Here is a tiny trained network, its code and every weight. The questions are about switching its units off for an input and a class, where a switched-off unit gives its printed mean instead of its output.

import numpy as np


def w(rows, s, z=0):
    codes = np.array(rows[::2]) - 128.0
    scale = np.full(codes.shape[1], s)
    scale[-1] = z or s
    return codes * scale


def norm(h):
    return h / np.sqrt((h * h).mean(-1, keepdims=True) + 1e-5)


def f(y):
    return y / 2 * (1 + np.tanh(0.7978845608 * (y + 0.044715 * y**3)))


def log_softmax(a):
    a = a - a.max(-1, keepdims=True)
    return a - np.log(np.exp(a).sum(-1, keepdims=True))


def net(x, mask):
    res = np.array(x, float).reshape(1, 7) / 4 @ E
    u = 0
    for l in range(2):
        y = f(norm(res) @ A[l][:, :-1].T + A[l][:, -1])
        res = res + np.where(mask[u : u + 8], y, B[l][:, -1]) @ B[l][:, :-1]
        u += 8
    return log_softmax(norm(res)[-1] @ U[:, :-1].T + U[:, -1])


A, B = {}, {}
E = w([
[138,124,140,148,87,119,174,124],'x0',
[87,105,172,49,32,77,129,186],'x1',
[59,192,129,83,185,84,192,73],'x2',
[131,131,141,140,100,127,158,130],'x3',
[132,130,142,141,98,128,160,129],'x4',
[118,90,223,147,252,83,134,183],'x5',
[116,155,133,115,159,140,81,140],'x6',
],0.0042)
A[0] = w([
[171,52,92,188,39,199,50,252,82],'0.n0',
[118,123,184,141,133,66,139,178,161],'0.n1',
[100,107,119,198,132,106,140,89,41],'0.n2',
[82,162,147,137,187,158,31,121,255],'0.n3',
[154,189,35,96,22,156,96,86,65],'0.n4',
[111,114,179,10,50,148,111,198,174],'0.n5',
[111,220,71,154,112,86,141,183,39],'0.n6',
[116,177,105,87,111,71,153,189,196],'0.n7',
],0.0045,0.0011)
B[0] = w([
[36,72,188,127,108,176,113,124,255],'0.n0',
[200,208,83,109,127,132,44,179,173],'0.n1',
[99,164,136,181,219,139,79,126,128],'0.n2',
[169,125,144,161,24,105,179,113,175],'0.n3',
[228,187,169,25,162,115,142,156,228],'0.n4',
[164,146,2,204,171,13,39,111,217],'0.n5',
[134,107,106,139,164,240,92,50,122],'0.n6',
[7,190,85,167,162,83,79,114,161],'0.n7',
],0.0055,0.0037)
A[1] = w([
[172,124,161,117,186,106,144,165,145],'1.n0',
[26,113,111,90,108,65,153,128,211],'1.n1',
[105,104,207,172,209,57,145,239,138],'1.n2',
[40,190,117,86,181,87,166,20,97],'1.n3',
[163,163,121,212,187,255,139,60,165],'1.n4',
[119,141,87,140,111,194,29,208,249],'1.n5',
[19,233,121,103,150,96,136,64,52],'1.n6',
[177,143,130,106,89,89,138,116,190],'1.n7',
],0.005,0.0017)
B[1] = w([
[107,146,70,96,39,143,118,102,165],'1.n0',
[114,125,126,202,149,152,83,153,184],'1.n1',
[180,161,92,73,114,174,150,86,254],'1.n2',
[110,78,163,149,95,148,140,146,211],'1.n3',
[81,143,112,134,127,62,71,179,215],'1.n4',
[104,129,156,145,156,149,244,83,208],'1.n5',
[155,67,167,127,105,165,160,121,196],'1.n6',
[197,170,118,106,255,148,121,138,165],'1.n7',
],0.0099,0.004)
U = w([
[197,189,86,10,149,218,144,92,6],'0',
[70,37,193,143,113,203,151,115,106],'1',
[82,156,75,153,150,67,65,161,252],'2',
],0.011,0.0012)

Each question gives the input, the list of numbers given to net, and the class t.
The units are the neurons (one row each of A and B). Each row of codes is followed by its name. A weight is (code - 128) times the scale printed after its matrix; where a second scale follows, it is the last column's (A, B and U).
mask holds one flag per neuron, layer by layer. A switched-off neuron (its flag False) gives its mean, the last column of its row in B, instead of its output. The means were averaged over made-up inputs and are rounded, as every weight is.
A unit's drop is (log p(t) with every unit on - log p(t) with that unit switched off) / (log p(t) with every unit on - log p(t) with every unit switched off).
The circuit of an input: a set's keep is (log p(t) with only the set's units on - log p(t) with every unit switched off) / (log p(t) with every unit on - log p(t) with every unit switched off). Starting from the 12 units with the biggest drops (on a tie, the unit counted first), units are removed one at a time, each time the one whose removal leaves the highest keep (on an exact tie, the one counted first), for as long as the keep stays at least 0.8.
units of the circuit, in order: the units of the circuit, biggest drop first
unit that matters most: the unit with the biggest drop
top k neurons: the k neurons with the biggest drops, biggest first
top k neurons in layer l: the k neurons of layer l with the biggest drops, biggest first
drop when u is switched off: that unit's drop, to one decimal
input [4,1,-3,1,-8,-1,-2], class 1: units of the circuit, in order => [0.n0]
input [1,7,7,0,-6,1,-1], class 1: top 3 neurons => [1.n6, 1.n3, 1.n4]
input [-6,-5,4,8,-5,-2,4], class 2: top 2 neurons => [1.n4, 0.n0]
input [1,-8,6,1,4,5,-6], class 2: top 3 neurons => [1.n4, 0.n0, 1.n5]
input [0,-8,8,-7,2,5,-2], class 1: top 2 neurons in layer 1 => [1.n3, 1.n6]
input [5,-6,1,1,1,7,3], class 0: top 2 neurons => [1.n2, 0.n5]
input [-3,-5,5,-8,5,4,0], class 1: top 2 neurons => [0.n4, 1.n3]
input [7,6,1,2,5,5,8], class 2: top 4 neurons => [0.n5, 0.n7, 0.n4, 1.n1]
input [-2,-5,-5,-4,-6,-4,-8], class 1: top 2 neurons in layer 1 => [1.n2, 1.n5]
input [-4,-7,-6,-7,4,-5,-5], class 2: top 2 neurons => [1.n4, 1.n2]
input [-6,-6,2,-3,-7,-4,0], class 2: top 2 neurons in layer 1 => [1.n4, 1.n2]
input [-7,-6,-1,1,7,6,-7], class 0: top 2 neurons in layer 1 => [1.n2, 1.n1]
input [-1,6,8,5,-8,-3,-8], class 1: top 2 neurons => [1.n6, 1.n3]
input [8,4,2,-7,4,3,1], class 2: unit that matters most => 0.n5
input [6,-8,0,2,-4,-6,2], class 2: top 2 neurons in layer 1 => [1.n4, 1.n2]
input [3,-2,3,-2,8,4,-2], class 0: drop when 1.n2 is switched off => 0.7
input [-5,3,-4,8,-6,5,1], class 0: drop when 1.n2 is switched off => 1.0
input [5,-4,-3,-4,1,5,-4], class 0: drop when 1.n2 is switched off => 2.0
